Questions about the grid below. Indices start at 0.
1) Read off the entry just left of the largest entry.
2) Read off the entry in the bottom-left corner.
3) Read off the entry at row 0, column 0.
4) Read off the entry just left of -3.
5) Read off the entry directly above the largest entry.
6) Read off the bottom entry of the column that holds the largest entry.
7) Read off the entry in row 0 and column 2.
8) Read off the entry at row 0, column 1.
[[ -5  19  -6 -34]
 [ 18  -7 -14  -3]
 [ 21 -13 -13   7]
 [-10  -6  12  21]
 [  5  11 -11 -27]
 [-16   3  14   9]
 [-14  23   1 -33]
 [-20  21   8 -25]
 [ 21 -16 -12  12]
 [ 21 -17 -11  14]
 [-20  20   8 -23]
 [ -5 -12  11  28]
 [-21  17  11 -16]
 [  1 -17   8  32]
 [-20  20   9 -21]]
1) 8
2) -20
3) -5
4) -14
5) -16
6) -21
7) -6
8) 19

Questions about the array below.
1) Give the last entry, reading row by row.
2) Give the entry just right of 101.
3) Give the entry directly above 165.
4) Give the fifth-last entry, reading row by row.
5) Give the top entry of the column that holds the smallest entry.
6) Give the entry in the bottom-left corner.
7) Give the last entry of the largest entry's row.
[[230 389 504 630 255 503]
 [794 415 360 101 998 468]
 [ 75 165 315 467 557 314]]
1) 314
2) 998
3) 415
4) 165
5) 230
6) 75
7) 468

Read these off the row that follows.
1) Find the third entry.
2) Find the 2nd entry from the right.
3) Find the first entry.
4) Find the second entry.
[ 0.026  0.123 -0.123 -0.020  0.049  0.128 -0.104 -0.008]
1) -0.123
2) -0.104
3) 0.026
4) 0.123

data =
[-100.7  139.4  159.2  -85.8  -84.4  147.0 -150.2  -24.3   17.8 -132.3
 -192.7  -51.1   14.9  -51.6    0.9]
Which number is the entry just left of -150.2?
A: 147.0
Which number is the maximum?
A: 159.2
Which number is the entry just right of -150.2?
A: -24.3
The entry just right of the largest entry: -85.8
The entry just right of -192.7 -> -51.1

[[ 80  80 175 181  80  80 175 180]
 [195 195  47  40 195 195  47  40]
 [ 29  29 183 187  29  28 183 187]
 [ 16  16 134 132  16  15 135 134]
 [ 54  54 179 185  54  54 179 184]
 [215 214 124 126 215 215 123 123]
 [181 180 161 165 181 181 160 164]]
The first entry, reading row by row -> 80
The largest entry in the last column is 187
Find the fifth entry in reading order.
Answer: 80
Find the bottom-left entry.
Answer: 181
The last entry, reading row by row -> 164
The fifth entry from the end, reading row by row is 165
The entry just right of 165: 181
Find the third entry on the main diagonal.
Answer: 183
The 3rd entry in reading order: 175
Find the 2nd entry on the main diagonal.
Answer: 195
Find the entry in the top-right corner.
Answer: 180
The smallest entry in the first column is 16
Find the entry just right of the smallest entry.
Answer: 135
Find the entry just left of 15.
Answer: 16
Find the entry just left of 164.
Answer: 160
